Below is a small trained network, with its code and all its weights. Each question gives an input and a class and asks what happens when units are switched off, that is, made to give their printed mean instead of their output.

import numpy as np


def w(rows, s, z=0):
    codes = np.array(rows[::2]) - 128.0
    scale = np.full(codes.shape[1], s)
    scale[-1] = z or s
    return codes * scale


def f(y):
    return y / 2 * (1 + np.tanh(0.7978845608 * (y + 0.044715 * y**3)))


def log_softmax(a):
    a = a - a.max(-1, keepdims=True)
    return a - np.log(np.exp(a).sum(-1, keepdims=True))


def net(x, mask):
    res = np.array(x, float).reshape(1, 6) / 4 @ E
    y = f(res @ A[0][:, :-1].T + A[0][:, -1])
    res = res + np.where(mask, y, B[0][:, -1]) @ B[0][:, :-1]
    return log_softmax(res[-1] @ U[:, :-1].T + U[:, -1])


A, B = {}, {}
E = w([
[130,165,246],'x0',
[1,44,77],'x1',
[133,130,130],'x2',
[173,155,151],'x3',
[201,28,178],'x4',
[130,132,129],'x5',
],0.007)
A[0] = w([
[136,149,146,115],'N1',
[145,77,164,77],'N2',
[53,154,243,61],'N3',
[126,150,167,55],'N4',
[169,126,51,90],'N5',
[87,122,124,145],'N6',
[85,111,248,71],'N7',
[176,144,86,97],'N8',
[131,127,104,40],'N9',
[75,141,137,108],'N10',
[164,159,168,226],'N11',
[117,97,110,38],'N12',
[68,199,132,93],'N13',
[157,69,141,52],'N14',
[136,128,111,73],'N15',
[79,208,115,92],'N16',
[117,116,99,82],'N17',
[69,130,126,130],'N18',
[168,116,16,50],'N19',
[88,198,109,98],'N20',
[104,112,179,46],'N21',
[113,200,76,130],'N22',
[65,66,168,63],'N23',
[144,128,141,79],'N24',
[119,156,120,54],'N25',
[135,147,97,205],'N26',
[128,122,142,91],'N27',
[126,220,89,96],'N28',
[49,98,171,152],'N29',
[104,112,105,94],'N30',
[99,132,201,74],'N31',
[170,120,46,66],'N32',
[122,119,125,253],'N33',
[84,105,111,200],'N34',
[128,105,154,49],'N35',
[143,118,81,126],'N36',
[184,167,81,200],'N37',
[162,64,165,118],'N38',
[179,161,115,97],'N39',
[140,197,101,120],'N40',
[157,140,156,55],'N41',
],0.013,0.005)
B[0] = w([
[93,116,103,137],'N1',
[196,139,105,155],'N2',
[106,251,71,209],'N3',
[95,125,77,128],'N4',
[105,183,94,190],'N5',
[109,103,130,180],'N6',
[113,185,117,206],'N7',
[74,103,86,159],'N8',
[140,142,88,107],'N9',
[110,92,117,160],'N10',
[72,77,171,253],'N11',
[112,103,74,126],'N12',
[191,128,133,194],'N13',
[191,127,91,150],'N14',
[133,139,99,111],'N15',
[221,139,120,202],'N16',
[123,130,99,140],'N17',
[98,80,123,193],'N18',
[129,221,114,228],'N19',
[203,126,118,192],'N20',
[126,130,80,124],'N21',
[179,129,161,220],'N22',
[96,58,98,193],'N23',
[120,105,101,117],'N24',
[130,115,91,112],'N25',
[119,142,155,203],'N26',
[134,122,111,113],'N27',
[143,100,127,206],'N28',
[73,85,144,228],'N29',
[112,114,104,156],'N30',
[120,174,95,156],'N31',
[122,206,92,187],'N32',
[119,142,195,231],'N33',
[108,115,156,248],'N34',
[152,129,83,112],'N35',
[119,162,123,170],'N36',
[47,79,144,243],'N37',
[220,124,142,201],'N38',
[49,44,60,172],'N39',
[114,83,118,185],'N40',
[112,96,73,140],'N41',
],0.019,0.0047)
U = w([
[136,203,80,23],'0',
[149,103,108,219],'1',
[254,98,81,25],'2',
[157,143,145,253],'3',
],0.0094,0.0025)

Each question gives the input, the list of numbers given to net, and the class t.
The units are the neurons (one row each of A and B). Each row of codes is followed by its name. A weight is (code - 128) times the scale printed after its matrix; where a second scale follows, it is the last column's (A, B and U).
mask holds one flag per neuron, in row order. A switched-off neuron (its flag False) gives its mean, the last column of its row in B, instead of its output. The means were averaged over made-up inputs and are rounded, as every weight is.
A unit's drop is (log p(t) with every unit on - log p(t) with that unit switched off) / (log p(t) with every unit on - log p(t) with every unit switched off).
The circuit of an input: a set's keep is (log p(t) with only the set's units on - log p(t) with every unit switched off) / (log p(t) with every unit on - log p(t) with every unit switched off). Starting from the 12 units with the biggest drops (on a tie, the unit counted first), units are removed one at a time, each time the one whose removal leaves the highest keep (on an exact tie, the one counted first), for as long as the keep stays at least 0.8.
circuit, biggest first: the units of the circuit, biggest drop first
unit that matters most: the unit with the biggest drop
k most important neurons: the k neurons with the biggest drops, biggest first
drop when u is switched off: that unit's drop, to one decimal
input [-8,5,6,1,-3,0], class 0: circuit, biggest first	N19
input [6,6,-1,5,4,3], class 0: 2 most important neurons	N3; N7
input [-7,4,5,-6,5,-3], class 0: circuit, biggest first	N19; N32
input [6,5,-7,-1,-8,-1], class 2: 3 most important neurons	N16; N13; N20
input [-2,6,-1,-3,7,6], class 2: circuit, biggest first	N38; N14
input [5,-7,-3,0,3,4], class 1: circuit, biggest first	N11; N39
input [-7,-8,-3,8,4,-8], class 1: circuit, biggest first	N39; N37
input [-3,-6,0,0,-4,5], class 1: 2 most important neurons	N37; N39
input [3,-7,-2,7,-6,7], class 1: 3 most important neurons	N11; N37; N39
input [7,7,3,-8,1,-7], class 0: 4 most important neurons	N3; N7; N11; N31
input [-3,1,2,0,8,-1], class 2: drop when N27 is switched off	0.0
input [3,5,7,2,-8,-8], class 2: drop when N20 is switched off	0.1
input [3,-8,1,-5,4,4], class 1: drop when N11 is switched off	0.2
input [1,-8,-1,7,8,-4], class 1: unit that matters most	N11
input [-1,4,-2,3,5,-3], class 2: drop when N11 is switched off	0.2
